Here is a tiny trained network, its code and every weight. The questions are about switching its units off for an input and a target symbol, where a switched-off unit gives its printed mean instead of its output.

import numpy as np


def w(rows, s, z=0):
    codes = np.array(rows[::2]) - 128.0
    scale = np.full(codes.shape[1], s)
    scale[-1] = z or s
    return codes * scale


def f(y):
    return y / 2 * (1 + np.tanh(0.7978845608 * (y + 0.044715 * y**3)))


def softmax(a):
    e = np.exp(a - a.max(-1, keepdims=True))
    return e / e.sum(-1, keepdims=True)


def log_softmax(a):
    a = a - a.max(-1, keepdims=True)
    return a - np.log(np.exp(a).sum(-1, keepdims=True))


def net(x, mask):
    ids = ['ΛΠΨαβγδζηστω'.index(c) for c in x.split()]
    T = len(ids)
    res = E[ids] + P[:T]
    r = res
    for j in range(3):
        rows = slice(2 * j, 2 * j + 2)
        q, k, v = (r @ M[0][rows].T for M in (Q, K, V))
        z = softmax(np.where(np.tri(T) > 0, q @ k.T / 2**0.5, -1e9)) @ v
        o = O[0][rows]
        res = res + np.where(mask[j], z, o[:, -1]) @ o[:, :-1]
    y = f(res @ A[0][:, :-1].T + A[0][:, -1])
    res = res + np.where(mask[3:19], y, B[0][:, -1]) @ B[0][:, :-1]
    return log_softmax(res[-1] @ U[:, :-1].T + U[:, -1])


Q, K, V, O, A, B = {}, {}, {}, {}, {}, {}
E = w([
[61,175,110,63],'Λ',
[62,168,103,225],'Π',
[56,196,86,90],'Ψ',
[168,88,5,158],'α',
[159,81,237,246],'β',
[169,225,188,161],'γ',
[52,175,84,95],'δ',
[60,118,191,136],'ζ',
[66,211,90,81],'η',
[40,196,61,107],'σ',
[65,69,126,132],'τ',
[186,178,62,197],'ω',
],0.014)
P = w([
[15,204,99,54],'0',
[48,177,71,92],'1',
[50,159,84,112],'2',
[45,151,98,134],'3',
[50,138,102,151],'4',
[48,129,115,170],'5',
[47,119,118,190],'6',
[45,111,127,209],'7',
[47,105,139,228],'8',
[48,92,146,246],'9',
[37,86,153,254],'10',
],0.0076)
Q[0] = w([
[173,154,129,96],'H1',
[45,183,122,132],'H1',
[251,51,159,94],'H2',
[66,118,147,125],'H2',
[7,149,134,128],'H3',
[127,109,80,110],'H3',
],0.018)
K[0] = w([
[173,196,74,94],'H1',
[121,87,177,229],'H1',
[48,212,60,12],'H2',
[98,28,172,207],'H2',
[175,43,197,241],'H3',
[195,117,66,150],'H3',
],0.011)
V[0] = w([
[135,175,180,202],'H1',
[165,188,167,198],'H1',
[50,127,208,43],'H2',
[117,250,43,110],'H2',
[167,160,205,176],'H3',
[93,71,116,153],'H3',
],0.012)
O[0] = w([
[70,77,171,219,255],'H1',
[121,55,142,232,159],'H1',
[37,148,246,52,193],'H2',
[102,242,72,255,138],'H2',
[139,215,223,181,113],'H3',
[50,140,78,146,226],'H3',
],0.0099,0.0043)
A[0] = w([
[169,56,63,86,109],'N1',
[169,105,102,175,150],'N2',
[131,99,192,138,163],'N3',
[173,172,178,185,31],'N4',
[109,99,181,105,107],'N5',
[80,170,136,122,61],'N6',
[121,248,156,160,100],'N7',
[161,120,182,25,152],'N8',
[145,130,67,93,45],'N9',
[93,108,144,35,150],'N10',
[149,112,92,86,173],'N11',
[195,150,103,93,148],'N12',
[122,170,134,211,174],'N13',
[143,160,167,48,161],'N14',
[69,140,82,132,1],'N15',
[145,217,167,121,67],'N16',
],0.012,0.009)
B[0] = w([
[108,209,147,176,169],'N1',
[123,137,155,55,183],'N2',
[122,168,70,99,231],'N3',
[10,143,110,132,149],'N4',
[159,174,122,145,221],'N5',
[86,138,186,194,197],'N6',
[203,138,166,83,225],'N7',
[137,107,149,254,177],'N8',
[94,148,181,150,166],'N9',
[93,74,127,94,237],'N10',
[171,64,140,96,159],'N11',
[147,60,124,94,142],'N12',
[176,99,145,111,247],'N13',
[147,141,75,83,187],'N14',
[138,108,110,212,195],'N15',
[158,155,69,116,161],'N16',
],0.013,0.014)
U = w([
[137,120,98,112,193],'Λ',
[145,85,142,198,11],'Π',
[129,157,99,129,78],'Ψ',
[123,153,87,120,102],'α',
[71,162,144,136,99],'β',
[138,158,99,116,70],'γ',
[122,72,60,68,168],'δ',
[130,131,7,146,214],'ζ',
[120,161,109,178,2],'η',
[154,111,177,77,163],'σ',
[119,156,54,42,153],'τ',
[185,90,80,74,199],'ω',
],0.012,0.0079)

Each question gives the input, a string of symbols that net reads in full, and the target symbol t.
The units are the heads (2 rows each of Q, K, V and O) and the neurons (one row each of A and B). Each row of codes is followed by its name. A weight is (code - 128) times the scale printed after its matrix; where a second scale follows, it is the last column's (O, A, B and U).
mask holds one flag per unit, heads first, then neurons. A switched-off unit (its flag False) gives its mean, the last column of its rows in O or B, instead of its output. The means were averaged over made-up inputs and are rounded, as every weight is.
A unit's drop is (log p(t) with every unit on - log p(t) with that unit switched off) / (log p(t) with every unit on - log p(t) with every unit switched off).
The circuit of an input: a set's keep is (log p(t) with only the set's units on - log p(t) with every unit switched off) / (log p(t) with every unit on - log p(t) with every unit switched off). Starting from the 12 units with the biggest drops (on a tie, the unit counted first), units are removed one at a time, each time the one whose removal leaves the highest keep (on an exact tie, the one counted first), for as long as the keep stays at least 0.8.
units of the circuit, in order: the units of the circuit, biggest drop first
k most important neurons: the k neurons with the biggest drops, biggest first
which heads matter: for each layer, one digit per head in row order, 1 if its drop is at least 0.15 and else 0, layers parted by /
input Ψ Λ Λ ζ ζ α Λ Λ ζ τ τ, target δ: units of the circuit, in order	(H2, N10, H3)
input σ Λ Λ τ Λ, target δ: units of the circuit, in order	(N10, H3, H2)
input τ α η η Ψ σ ω Ψ σ Λ δ, target ω: units of the circuit, in order	(H2, N13, N2, N7)
input σ ζ σ γ Λ ω Λ, target ω: 2 most important neurons	(N13, N2)
input Π ζ τ Λ α ω Ψ, target ω: which heads matter	010
input δ ζ τ η, target δ: which heads matter	101
input Π Π η, target Π: 3 most important neurons	(N15, N3, N13)
input τ α δ, target ζ: which heads matter	011
input Ψ Λ η Λ, target τ: which heads matter	111
input η γ Λ τ α η σ γ δ, target σ: units of the circuit, in order	(H3, N7)
input Λ τ Λ τ ω, target ω: units of the circuit, in order	(H2, N2, N13)
input τ Λ ζ ζ σ τ ζ Λ Ψ, target β: units of the circuit, in order	(H2, N13, N7)
input η σ ζ Λ σ Π γ, target σ: units of the circuit, in order	(N13, N7, N15)
input δ Ψ Π α σ ζ Λ α ω Π σ, target Π: 2 most important neurons	(N3, N13)
input ζ Λ Π δ ζ Λ Λ Λ σ, target β: units of the circuit, in order	(H2, N13)
input σ Λ ζ σ δ Ψ ζ ζ σ Π Λ, target Π: which heads matter	101
input γ α Ψ, target ζ: which heads matter	011
input Λ δ ζ ζ σ ζ γ σ σ, target σ: which heads matter	001
input η σ Λ Λ τ Λ, target δ: which heads matter	000
input ζ Λ Π Λ Ψ, target Π: units of the circuit, in order	(H2, N3, N13, H1)
input Λ σ Λ, target τ: 2 most important neurons	(N14, N7)
input Λ ζ τ ζ Π ζ δ Λ Λ ζ δ, target β: which heads matter	011
input ζ σ δ, target β: units of the circuit, in order	(H2)
input Λ Λ σ Λ ζ σ δ Λ γ Λ, target σ: 3 most important neurons	(N13, N7, N15)
input σ δ η γ Λ ω σ, target ω: units of the circuit, in order	(N13, H2, N2, N7)
input σ Λ σ Λ γ η, target σ: which heads matter	011
input ω Λ Ψ Λ δ Π Λ ω η, target ω: 3 most important neurons	(N13, N2, N6)
input τ Λ Π ζ Λ η Λ, target β: 2 most important neurons	(N6, N13)
input Ψ Λ η ζ Λ γ η, target σ: units of the circuit, in order	(N7, H3)
input Ψ σ ζ, target β: units of the circuit, in order	(H2, N13)
